Table B holds the same points as the rows below and some others, measured another way and shuffled. Each row below is followed by which row of B it is.
B:
1: [ 371  236  211  -57  113   94   77   30 -140 -214  209 -314   15  163
  194  244   42  118  -63   38   45  -11  207   23   55 -111 -282  248
   61  261   -9   60 -284  266  231  178]
2: [ 273 -106  242   -5   61  204  -60 -141  -67 -209  171   84  -14   64
  178  273  -16 -121  132  141   27   63  116   14  138  -47 -273  187
  -59  331  -35  -43 -444  170  367  -40]
3: [ -58  141 -328   -8   92   50    3  112  110   93  111  -83 -157  -83
  -31   49  -24   34  -10  104   57 -120  -80   79   67  150 -115  -67
   -5  223   48   45   65  160   45   73]
4: [ 211   -9  448 -140   88 -242  235  -85 -444 -389  -46  127   72  118
   35   83   92  301  -64   41  306  327   16  -80   49 -191  -95  -71
   13    6 -211   68 -456  -68 -169   86]
5: [-257   27 -475  -29    6 -287  -47  158  151  202 -137   86 -172  -44
 -251 -147   75  107  -14   66  118    5 -181  138 -160  168  197 -310
  -84  -91   -9  111  322   11 -275    2]
6: [ 279  -36  295  -40   97  132   18 -100 -144 -150   86   23   84  130
  183  264    0   26   49   67   87  101   80  -28  113  -54  -96  190
  -18  236   19   88 -409   68  210   -3]
7: [  24  183   26 -166   60 -254  167   71 -100 -213  -15  -59    6   91
  -57  -79  147  283  -94   52  117  153   66   48  -61  -38   21 -143
  -62   30 -162  137  -45   -3 -201   73]
8: [ 304  154  163  -33   78  123   99   44  -95 -102  189 -253  123  146
  299  202   15   48  -43  114   44  -29   93   90   53   -4 -106  266
   33  222  128  176 -212  187  252   33]
9: [ 139   47   55  -41   83   82   40   -9  -93 -225  207    9  -99  -25
   71  152  -23    0   47  131   67    1   61   61  117  -20 -327   28
   24  291  -98  -35 -263  201  185   54]
10: [-116  251 -393  -82   43 -198   15  236  148   70   38 -180 -119    8
 -144 -102   75  149  -77   53    9  -84    0  193 -154  104   50 -175
   16   52  -24  137  319  172 -176   83]
11: [ 280 -187  377   18   39  -34  -22  -88 -265 -210   -4  153   30  128
   64  228   14   34   -2    6  199  234  -19   24  -11 -124  -88  145
   42   56  -18   24 -389   81   72   50]
12: [ 224  116   81  -18  106  158    3   21  -58 -170  212 -120  -47   76
  113  234  -17   36   -6   28   21  -39  111   55   93  -15 -252  184
   43  281    6   65 -227  198  234  122]
13: [  39  170   66 -160  102 -180  143   48 -161 -299   62    5  -72   32
 -102    2   80  257  -54   26  122  127   91   19   14  -83 -154 -163
   18  132 -240   50 -151   55 -164  123]
14: [ -17   29 -277   76   39 -111 -114  193   68  266  -93  -77  -44  131
 -104   89   14  109 -112 -123  108  -39 -169  162 -191  142  278   60
   53 -135  239  277  279   42 -131  122]
15: [  33  222 -318   43   97  181  -59  190  235  167  125 -276  -56   59
   25  118    2   76 -155  -77  -48 -155  -46  138   -6  212   61  219
   -2  189  260  234  208  138  110  170]
16: [ -57 -100  -19  -65   69 -116  -61  -74   12  -65 -150  257 -104   46
 -217   39   89  150    6  -55  129  216  -53  -65    5   31   97 -135
 -156   47 -118   50 -143 -128 -156   49]
17: [  68  147 -217   46   96  131  -51  157   82   86  152 -177  -86   33
   25  165  -45   39  -80  -30   18 -140  -46  136    7  128  -64  148
   80  180  170  159   88  188  113  150]
18: [ 243  -43  199   21  111  127   43 -103 -258 -246  184   73 -135  -11
  101  283  -60    9   59   93  195   45    7  -54  205  -76 -435   96
   41  266  -85  -93 -474  168  249  132]
19: [ -40  173 -148 -139   75 -242  -31   64   57 -139  -65  -14 -172   96
 -288  -34  154  253  -43  -80   37  111  137    9 -113  -44  -19 -201
  -92   44 -241   43   50   38 -219  168]
20: [  -7 -154   55  -62   23 -115  -58  -58   40  -28 -148  229   -4   30
 -113    1   89   50   13   56  104  247  -70   18  -49   29  162  -95
 -130   77  -54   30 -134  -36 -123  -72]
21: [-130   61 -277  -96   46 -201  -40   10  103  -32  -67  104 -206   14
 -229  -55  120  132   61   58   64   56   31    5  -42   53  -27 -264
 -177   53 -196   13   37   -4 -120   44]
22: [-330    6 -629   24   44 -191  -32  113  152  332 -123  133 -253 -128
 -220  -99   11   70   40  118  187  -93 -298   50  -16  264  127 -344
 -130  -53   55   89  277  -49 -190    6]
23: [  11  186 -313   -2   82  240  -10  140  279  213  163 -234   45    8
  184   85  -24  -44  -35  124  -91 -194  -43  154   66  259   93  171
  -53  301  277  237  138  139  216  -44]
24: [-142  116 -368  -57   43 -111   12   92  163   62    2  -19 -168  -64
 -127  -90   79   87  -18  119   61  -15  -71   77  -15  148  -14 -187
 -130  118  -43   35  134   75  -77   34]
25: [ -95 -143 -314   88   10  -89 -219   81  165  301 -162  132 -112   68
 -178   74   18  -13    6  -60   90   18 -194  114 -159  167  276  -32
  -63  -90  174  157  204    2  -89   15]
26: [  44   54  -18  -77   59  -55  -56   65   84   -5  -45   -5   60  163
  -53   69   79  129  -41  -63  -13   86   55   92 -103   48  222   42
  -50   62   37  236   34  -13  -78   11]
27: [ -65  289 -458  -14   91   37   11  219  166  138  170 -255 -130    3
    2   44   -9   83  -46   53  -16 -247  -16  162   -7  188  -55  -11
   21  159  114  197  256  175   63  115]
28: [  87  115 -167   19  107  238 -121   77  234  102  106 -154  -75   14
   -3  165   -7   -9  -71  -31  -62  -64    9   64   50  138  -31  192
  -21  326  156   69    2  188  155  112]
29: [  -1  182 -293  -17  118  117  -55   88  174   83  108 -144 -180  -51
  -71  100    0   48  -31   34    2 -107    2   27   78  122 -145    1
  -30  295   31    4   25  190   79  137]
30: [  89  101 -157   -6   87  164  -18   34  141   93  115 -141  -79  -62
   91  109   -7  -47   -2  163   26  -62  -28   37  106  114 -138   75
  -48  341   96  -29 -100  229  184   20]
31: [-131  180 -302 -120   54 -200  -92  160  242   86 -121  -60  -45  154
 -254  -73  150  224  -78 -126  -63   42   74  114 -209  101  320 -130
 -103  -21  -32  258  311  -41 -263   70]
32: [-228   80 -523   -8   53 -189  -93  169  152  214  -50   40 -255  -78
 -270  -52   10   71   23   43   90  -97 -138  118 -103  153   40 -290
   -8   14  -28   47  290  110 -196   69]
33: [-233  222 -398 -112   74 -168   98  228  153   99  -12  -72  -54  -64
 -151 -164   55  209 -126   48   48  -26 -124  154  -71  190  193 -228
   -8   74   22  209  313   15 -292   33]
34: [-253   74 -408  -74   53  -89   32   95  217  103  -41   82 -138 -135
 -164 -152   62   97  -42  120   62   25 -163   74   20  221  101 -244
 -149  146  -14   66  170  -15 -169  -20]
35: [  80  -45 -170   50   64  201 -101   -6  166  226   68  -34  -54  -67
  128  159  -54 -173   86  208   35  -78  -99   51   98  152  -50   88
  -56  318  180  -25 -111  217  245  -87]
36: [-183   50 -291  -56   86 -237   21   66  -19   79 -141  136 -164    9
 -249  -28   61  242  -28  -41  195   63 -145  -21  -29   99  123 -268
  -80  -74  -73  140   91 -123 -280  109]
37: [ -68   92 -142  -78   67 -278  132   86 -117   41 -122   12  -51   23
 -101  -60   81  254  -81   55  243  107 -145    7  -48   48  118 -209
  -37  -71  -34  135   28  -49 -272   72]
38: [  30 -251  191  -30   74 -132  -56 -182 -208 -212 -144  428 -150   39
 -217  143   50  131   68  -57  248  303  -71 -132   67  -78  -76 -141
 -113   17 -214  -51 -394 -142 -112   78]
39: [ -39  -55 -180   26   63   -6 -134    6  147  147 -138   93  -92   84
 -160   86   69  104  -59 -111   80   97 -113  -11  -35  139  202   31
 -149   19  105  144   34  -84  -65   96]
40: [ -38   52  -62 -134   48 -258  -20   58   18  -69 -103   77  -72   46
 -211  -52  110  157    2   32   73  156   50   57 -131  -39   82 -234
  -34   52 -185   28   12   67 -250   15]
41: [ 130 -307  279  -18   21  -70  -38 -161 -186 -104  -98  348   39   51
   36  151   11  -42  127  131  201  257  -86  -15   29  -52   32  -35
  -69   71  -55   -1 -397  -26   29 -137]
42: [-169   94 -612   86   95  147 -213  133  346  310   55  -51 -305  -89
 -202   98  -42  -38    3  -36  -25 -218 -127   76   28  268  -41  -34
  -67  203  141   44  259  146   80  147]
43: [ -92   29 -420   47   42   99 -117   71  261  173   75  -17 -215 -110
  -69   32   -5  -90   28  127   10 -110 -111   99   40  207  -98  -40
 -106  234   87  -28  106  182  131   27]
44: [ -79  -62 -148    7   25 -234  -56  100    1   89 -178  118  -84   53
 -224  -25   74  166 -115  -86  180  164 -183   87 -163   72  226 -110
  -22 -127   42  133  133  -33 -281   99]
45: [  -7  -21  -50  -40   92 -122   42  -23 -166 -131   18  163 -212  -89
 -140   72   -5  104   42   91  227   90  -80  -37   87  -29 -252 -211
    7  132 -184 -106 -220   92  -80  105]
46: [  61   95   71 -152   70 -240   77  -20  -89 -156 -101   22  -27  118
 -108   -8  153  248  -24   29  133  199   87  -47  -47  -77   31 -150
 -114   34 -191   64 -151  -26 -176   63]
47: [ 108  116  221 -226  131  -43  128 -170 -114 -440   74  118  -83   41
  -55   67  129  210   81   97   59  202  249 -161  191 -129 -294 -151
 -185  326 -392  -73 -476  -26   30   50]
48: [  51 -192  205 -107    5 -217   72 -169 -206 -263  -72  334  -13   63
    0   22  103   67  146  189  199  262    8  -30   32  -75  -55 -189
 -179   20 -234    5 -372  -97  -18 -129]
49: [ -14   25  -59 -105   84  -90   60  -49  -67 -131   37  128 -133  -59
  -59   35   35   74  100  174  132   67   12  -31  103   -5 -191 -216
  -79  206 -198  -61 -222   67  -12  -13]
50: [-116   10 -332   73   28 -130 -115  223  150  264 -142  -23  -62   71
 -205   -8   38  146 -202 -172  102   34 -245  182 -213  197  359   23
   28 -139  246  270  370   -4 -253  144]
51: [ 128  -72  133  -56   80 -116   16 -156 -242 -309   42  206 -253  -19
 -115  149   47   81  123  106  226  159   66 -119  124 -150 -435 -168
  -79  163 -325 -214 -453  106   65  124]
52: [  -5 -103   -6  -16   12 -108   79    1  -31   59 -117  113   79   38
   62  -23   72   89  -65  112  192  177 -205   54  -17  124  230  -11
 -129  -18  128  174  -65  -96  -84  -75]
53: [  61  112 -135    4   59   67  -51  167  143  118   49 -158   71  120
   48   94   17   69 -120  -54  -29  -40  -38  181  -96  143  212  179
   33  101  229  286  163   89   14   48]
54: [ -15   -1 -211   33   35  130   10   86  165  225   37  -48  105   31
  190   57  -12  -37  -36  128   30  -64 -181  148   27  262  244  143
  -91  125  316  288   91   -6  129 -114]
55: [ -53   68 -163  -64    4 -202  -14  157  157  120 -145  -67   57   95
 -103 -111  133  154 -149   -8   45  135  -85  158 -212  113  355  -43
  -71  -42  104  215  239   14 -244   -1]
56: [ -23   19 -340   90   80  222 -127   96  289  364    0 -100  -54  -46
   29  115  -38  -65  -72   34   18  -93 -207   73   47  273  161  155
  -63  226  334  123  123  110  115   26]
57: [  64   15 -188   70  103  182 -105   69   87  189   84  -51  -91  -24
   33  212  -86  -57    7   35   58 -110 -112   65   68  137  -46  111
   53  234  188   72  -31  177  147   61]
58: [ 159  -56   92   -1   74  141  -89  -66    2 -115   88   82  -18  128
   56  236    8   -3   58  -14   10   43   74   27   62   22  -67  163
  -71  189   21  122 -236   33  214   29]
59: [ -37  120 -175  -81   87  -91   83   61  -39  -37   68   -6 -121  -59
  -38   13   13  100   30  150  123  -21  -33   38   58   48 -137 -181
   -9  169  -96   21  -57  113  -45   31]
60: [ 129   13  191 -160   43 -284  104  -72 -185 -152 -109   67   38  113
    2    9  136  161   73  171  181  223   88  -44  -46 -133   10 -185
  -94   37 -209    9 -275   26 -126  -65]
61: [ 227  -16  397 -150   70  -38  117  -94 -179 -268   12   74  190  158
  160  118   81  126   21  101   87  233  118   -4   43  -95   47   69
  -58  171  -84  145 -389  -27   29  -91]
62: [ 243  172  319 -181  141  -81  246  -87 -391 -458  200  -14  -25   64
  135  168   30  206   87  168  178   84  209  -83  188 -201 -429  -92
   37  252 -318  -12 -519  105   91   77]
63: [ 110 -110  105   -9   28 -156    7  -12 -124   40 -136   89   44  101
   11   77   60   89  -26   56  211  188 -121   25  -74   -4  153   -2
  -37  -42   59  103 -142    3  -93  -13]
64: [ 114 -116  296 -113   41 -186   31 -120 -185 -341  -80  247  -29  105
 -116   53  126  170    4    0  160  330   65  -39  -15 -130  -53  -87
 -109   48 -244   -3 -344  -59 -111   40]
65: [ 187  127  121 -120   82  -29   36  -36 -126 -357  201  -23 -115   76
   18  149   50   71  104  108   20   23  253   31   58 -134 -381  -40
  -10  260 -272  -44 -299  205  161   75]
66: [  44   53 -301   71   50  111 -238  116  233  116  101  -94 -202   43
 -121  163   -8  -70    3  -57  -68 -122   30  155  -85  105  -89  108
   11  181   90   35  140  258  149  136]
67: [-217  -74 -371    2   61 -134 -165   79  235  339 -266  161 -131  -25
 -312  -35   53  100  -51  -74  107  100 -230    9 -109  192  363 -189
 -106  -13   97   99  218  -72 -300   28]
68: [ 313  107  307  -90  124   17  202 -112 -364 -365  207  -60  -54   42
  203  226   10  118   66  192  214   64  130  -95  219 -164 -482   38
   14  270 -194  -73 -559  167  225  104]
69: [-112  132 -598  125  109  124 -228  169  302  347   22 -136 -327  -38
 -239  144  -35   27  -72 -138   19 -214 -143   56  -14  239  -29   33
  -18  129  191   61  291  164   38  267]
70: [-243   81 -469  -34   61 -234  -60  114  169  204 -186   60 -223  -17
 -331  -99  102  210  -73  -59  133   41 -161    8  -96  165  186 -268
 -138  -67  -23   99  260  -68 -302  131]
71: [  41  128   19 -131   57 -146  159   12 -109 -283   91    0  -71    8
   -5  -35  100  174  -22  138  116  109   64   40   43  -29 -192 -129
  -82  144 -197   25 -167   63  -32   54]
72: [  55 -275  166    6   61  -51  -77 -140 -166  -77 -106  378  -58   37
  -88  182  -12   21  100   12  210  216 -114  -53   54  -22   14  -63
  -51   49  -66   18 -335  -79  -28  -26]

[-171  243  -33   57  -54    2 -136   46   92  -99 -103 -155   44 -176
 -153 -149 -227  110  -22  -20 -293  185   43 -193  -68 -298 -163 -184
    9  -43 -192]
38
[ 127  -36   -1 -181  -20  -34  129  -92   10  120   93   25   -5  -58
 -135 -405  129 -190 -116 -135  -17   11  145  -52   20  -94 -130  -20
  -11 -125  -21]
56
[ 100  -43 -133   96  469   73 -216  269 -162 -322  -70  237   46  431
  181  124  296  -42  348  -11  127 -336  113 -302 -183   66  377  216
 -136 -469   80]
2
[  -2    6  113  -43  482   17 -341  378 -134 -533 -176  272 -108  475
  204   35  309  -21  306 -144   16 -389  174 -459 -238    0  487  226
 -105 -484  -50]
65
[ 140   56  -13 -117  180   29  309  -32  -27  -18  -78   85  -73 -142
 -193 -303    9 -109   19 -216 -185  -77  143 -131  108   28  -56   56
    2   97 -167]
59
[  -1  310 -143  132  140  102  261  -39   25  -48 -170  -42   27 -360
 -294  -92 -309  103   71  -16 -384  140   74 -121  129  -70 -149  -59
  -19  263 -280]
72
[   6  326 -229  127  203   47  310  -64   30   97 -268 -129   89 -461
 -188  -48 -236  100  147   72 -311   79   -6  159   32  -19  -61   56
 -114  153  -51]
30
[   6  350   27 -121  -27    3  507 -216   80   85 -312 -200 -179 -592
 -306 -335 -380  111 -100 -346 -534  214  140   79  288  -92 -313 -206
   88  459 -379]
51
[ 226 -255 -181 -127    8   88  313   28  -39  259  114  138   99  306
  -56 -118  528 -323   99 -263  437 -272  101  -14   86  173   46   17
 -134 -124  124]
27
[ -38  352 -105  200   90  143  118   -3    3 -227 -180  -52  -57 -153
 -206   44 -319  225   55 -149 -361  175  122 -280  190 -167 -196 -269
   42  190 -407]
58
[ -26  128  189 -246 -150   36  198   -9   68   24 -101  -25 -115  -63
 -165 -256  104  -75  -92 -352  -42   22  221 -107  142  -76  -23 -187
  -18  140 -247]
14
[ 130 -136  -59 -187  -87  -27  157  -51   54  191   13  104  -85  146
  -99 -305  363 -283  -17 -248  102  -61  228  -40  105   70  -38  -20
 -109  -80  -81]
47
[ 177 -202 -107 -190  197  -37  196   36  -77  143  120    8  162   24
  -29 -359  246 -246   27 -137  185 -278  -65   -6 -161  -36  -21  161
   -7 -298  289]
43
[ -52  350 -245  127 -138   73  350 -153  132  256 -282 -225   25 -383
 -214   33 -160  116   54  -88 -206  241   76  231  216  -45 -218 -244
 -131  286 -190]
69
[-219  654  -99  240 -103  163  296 -100  122  -44 -328 -343   50 -649
 -365   87 -657  404  -22  -60 -543  414    4  -19  224 -294 -345 -418
   39  510 -439]
8
[ 132  -23   31 -238  181  -35  278  -17  -16   63 -133   97  -97 -113
 -113 -358  153 -201   75 -230 -131 -157  186  -16   45  122  101  180
  -61   35  -73]
20
[   0   87   -2 -105  198    0  106   85   -6  -72 -221   36  -58  -64
  -59 -156   49  -50  168 -179 -180 -124  140  -96  -13   50  153  106
  -65    4 -118]
11
[ -45  240   18 -109 -145   21  237  -92  104  156 -165 -141  -28 -269
 -178 -183  -26    0  -63 -173 -121  138  138  103  117 -100 -106 -177
  -78  147 -154]
46
[ 308 -400 -359  -78   32   35  240 -104 -111  357  328   14  251  200
  -39 -298  287 -320   38 -162  330 -174  -18    1   14   38 -227    0
   44 -269  281]
64
[  46   57  -13  -49  180   15  -10  101  -54 -126  -15    3   54   84
   13 -136  122  -21   32 -117   62 -146   15 -149 -123 -162   26  -13
  -26 -301   71]
21
[ 261  -85 -146  -58  283   93  299    4 -132   18  -24  184   -8  148
  -28 -101  247 -162  188 -217   96 -237  172  -82  119  196  121  120
  -70  -64  -14]
32
[  63  200 -199  127  132  133  302  -29   -7  -16 -215   21  -41 -125
 -189   30 -114   59  176 -176 -237   44  156 -105  233   81  -65  -93
  -52  253 -299]
53
[ 121   34 -192  -42  -41   39  337 -117   35  279    0  -67   93 -157
 -171 -197  101 -129  -16 -112   55   18   48  125   98  -14 -173  -73
  -81   31   31]
37
[  60  218 -208   87  -42  119  311 -194  -27  116  -79 -210   62 -303
 -179  -80 -351  150   18 -203 -269  222   87   13  251 -114 -325 -308
  112  244 -218]
55
[-280  408  189   37 -143   36 -365   86   79 -356 -157 -176  -89  -45
  -58  -41 -301  285  -85 -137 -344  287  178 -356  -22 -442 -101 -407
   73  -86 -391]
68
[-126  402  -34   72  226    5  168   70   71 -201 -476  -86 -154 -332
 -147  -29 -247  191  163 -157 -497   37   83  -77   52  -63   16  -15
  -72  191 -313]
7
[ 326 -162 -118  -34  351   49  143   16 -176 -133  231  222   44  213
  -56 -299  200 -186  -10 -123  112 -234   59 -295  -23  -55  -94  100
   49 -347   79]
31
[ 117  -74 -191  -67   90   17  287  -24  -20  128  -97  -33    4   -2
  -76 -177  102 -109  114 -301  -30 -122   55  -20   96   53 -108  -37
    2   13  -34]
71
[-332  388   45  129 -194   96 -346  119   97 -226 -187 -225   41  -38
  -61  135 -294  290   62  -64 -266  289  138 -274  -14 -344  -34 -400
    6   10 -346]
3
[-110  159   -6   32   -7   43 -233   81  -22 -206  -84 -133    9  122
   65    1  -95  158   56 -185 -104   70  103 -235  -40 -267  -46 -272
   57 -220 -139]
24
[-225  654   14  216  129  109  181   42  101 -319 -416 -190  -84 -553
 -335   25 -605  391   20  -74 -667  265   22 -226  120 -292 -209 -246
   30  391 -505]
54
[ 228 -201   93 -302  279 -120   81   25  -60  -87   51  249 -161  111
  -61 -569  301 -327  -37 -217  -85 -247  201 -225  -75   30   62  271
  -11 -282  -14]
28
[ 110 -175  -64 -179  -24   54  188   81   17  232  107  121  137  178
 -109 -193  465 -327   64 -120  353 -220   98  -27  -37  102  131   97
 -171 -124  127]
26
[  19   -2 -133  -37  295   17  165  173   -7  -21 -244   89   19    4
  -61  -67  175 -121  299 -124  -73 -265   54  -79  -72  161  234  239
 -148  -17  -12]
9
[ 123 -220 -220  -83 -141   50  114  -59  -20  272  163  -52  145  193
  -39 -177  223 -198   37 -233  227  -41   85  -35   71  -13 -158 -164
   11 -133   66]
50
[-405  452 -201  402 -130  186 -428  255  120 -155 -173 -236  309   11
  -55  473 -214  327  238  274  -42  243  -38 -192 -176 -323   90 -310
 -182 -104 -130]
62
[ 111  -88  -81  -42  147   -9  -52  106  -22  -55   89  136   42  237
  -22 -202  323 -186   17  -51  162 -170   64 -196 -126  -91   22   68
 -102 -380   84]
36
